Below are the code and all the weights of a small trained network. Each question names an input and a target symbol and asks about switching units off, where a switched-off unit gives its printed mean instead of its output.

import numpy as np


def w(rows, s, z=0):
    codes = np.array(rows[::2]) - 128.0
    scale = np.full(codes.shape[1], s)
    scale[-1] = z or s
    return codes * scale


def norm(h):
    return h / np.sqrt((h * h).mean(-1, keepdims=True) + 1e-5)


def f(y):
    return y / 2 * (1 + np.tanh(0.7978845608 * (y + 0.044715 * y**3)))


def softmax(a):
    e = np.exp(a - a.max(-1, keepdims=True))
    return e / e.sum(-1, keepdims=True)


def log_softmax(a):
    a = a - a.max(-1, keepdims=True)
    return a - np.log(np.exp(a).sum(-1, keepdims=True))


def net(x, mask):
    ids = ['ΔΞΠαβεζθψω'.index(c) for c in x.split()]
    T = len(ids)
    res = E[ids] + P[:T]
    r = norm(res)
    for j in range(2):
        rows = slice(2 * j, 2 * j + 2)
        q, k, v = (r @ M[0][rows].T for M in (Q, K, V))
        z = softmax(np.where(np.tri(T) > 0, q @ k.T / 2**0.5, -1e9)) @ v
        o = O[0][rows]
        res = res + np.where(mask[j], z, o[:, -1]) @ o[:, :-1]
    y = f(norm(res) @ A[0][:, :-1].T + A[0][:, -1])
    res = res + np.where(mask[2:6], y, B[0][:, -1]) @ B[0][:, :-1]
    return log_softmax(norm(res)[-1] @ U[:, :-1].T + U[:, -1])


Q, K, V, O, A, B = {}, {}, {}, {}, {}, {}
E = w([
[134,147,137,162,107],'Δ',
[79,126,140,103,122],'Ξ',
[108,169,144,120,117],'Π',
[128,248,33,56,170],'α',
[93,165,94,130,112],'β',
[207,106,61,167,55],'ε',
[48,102,176,171,91],'ζ',
[148,161,82,185,187],'θ',
[164,187,157,132,144],'ψ',
[64,130,181,69,208],'ω',
],0.019)
P = w([
[195,95,4,202,239],'0',
[183,110,63,210,174],'1',
[169,103,84,175,165],'2',
[168,130,103,164,147],'3',
[161,151,114,146,114],'4',
[167,173,137,141,105],'5',
[164,171,139,127,87],'6',
[148,176,155,111,70],'7',
[156,167,155,111,60],'8',
[160,162,162,111,59],'9',
],0.0037)
Q[0] = w([
[33,170,187,157,15],'head 0',
[109,22,99,127,228],'head 0',
[82,52,151,112,160],'head 1',
[118,190,224,254,49],'head 1',
],0.0077)
K[0] = w([
[79,111,173,118,6],'head 0',
[127,69,149,185,231],'head 0',
[131,109,102,139,209],'head 1',
[139,196,134,102,133],'head 1',
],0.011)
V[0] = w([
[27,101,255,171,119],'head 0',
[183,116,127,170,119],'head 0',
[161,192,52,198,113],'head 1',
[155,170,174,102,174],'head 1',
],0.0063)
O[0] = w([
[153,1,98,204,208,120],'head 0',
[164,76,79,5,142,116],'head 0',
[150,43,133,241,178,253],'head 1',
[118,23,131,74,206,148],'head 1',
],0.0061,0.0044)
A[0] = w([
[254,134,163,157,63,186],'neuron 0',
[102,157,25,146,64,127],'neuron 1',
[116,102,134,232,170,249],'neuron 2',
[187,216,153,93,138,235],'neuron 3',
],0.0081,0.0015)
B[0] = w([
[20,99,106,89,135,183],'neuron 0',
[54,150,188,135,119,177],'neuron 1',
[174,147,165,80,97,254],'neuron 2',
[225,2,95,125,109,178],'neuron 3',
],0.0092,0.007)
U = w([
[151,141,127,152,100,70],'Δ',
[165,170,110,203,158,155],'Ξ',
[198,200,189,82,95,1],'Π',
[149,191,82,47,104,215],'α',
[85,218,140,186,112,171],'β',
[100,110,47,134,76,216],'ε',
[114,87,133,246,158,58],'ζ',
[141,138,128,146,133,50],'θ',
[186,60,99,64,119,70],'ψ',
[109,134,153,80,178,242],'ω',
],0.013,0.0034)

Each question gives the input, a string of symbols that net reads in full, and the target symbol t.
The units are the heads (2 rows each of Q, K, V and O) and the neurons (one row each of A and B). Each row of codes is followed by its name. A weight is (code - 128) times the scale printed after its matrix; where a second scale follows, it is the last column's (O, A, B and U).
mask holds one flag per unit, heads first, then neurons. A switched-off unit (its flag False) gives its mean, the last column of its rows in O or B, instead of its output. The means were averaged over made-up inputs and are rounded, as every weight is.
A unit's drop is (log p(t) with every unit on - log p(t) with that unit switched off) / (log p(t) with every unit on - log p(t) with every unit switched off).
The circuit of an input: a set's keep is (log p(t) with only the set's units on - log p(t) with every unit switched off) / (log p(t) with every unit on - log p(t) with every unit switched off). Starting from all 6 units, units are removed one at a time, each time the one whose removal leaves the highest keep (on an exact tie, the one counted first), for as long as the keep stays at least 0.8.
circuit, biggest first: the units of the circuit, biggest drop first
top k neurons: the k neurons with the biggest drops, biggest first
heads that matter: for each layer, one digit per head in row order, 1 if its drop is at least 0.15 and else 0, layers parted by /
drop of u: that unit's drop, to one decimal
input β θ ω ε Δ Δ, target ε: circuit, biggest first => (neuron 0)
input ζ θ β Δ, target β: top 2 neurons => (neuron 3; neuron 0)
input Ξ θ ζ ψ Δ, target ψ: circuit, biggest first => (head 0; neuron 2)
input α β Π Δ, target Π: heads that matter => 01
input θ ψ Δ, target ψ: heads that matter => 11
input ε θ Ξ ε Ξ Ξ, target Π: heads that matter => 11
input ε β Δ, target β: top 2 neurons => (neuron 0; neuron 3)
input Π ε ε Δ, target ε: drop of head 1 => -0.1
input θ β ψ Π α θ Ξ Ξ, target ζ: drop of head 0 => 0.6
input ω Π α ε α Ξ θ ψ, target ψ: top 2 neurons => (neuron 3; neuron 0)
input θ Π ψ Π Δ, target Π: heads that matter => 01
input θ ζ Δ θ Δ Ξ, target ζ: drop of head 0 => 1.0
input α Δ β, target β: drop of neuron 0 => 0.0
input ζ α ε ω Ξ θ ψ, target ψ: top neuron => (neuron 3)
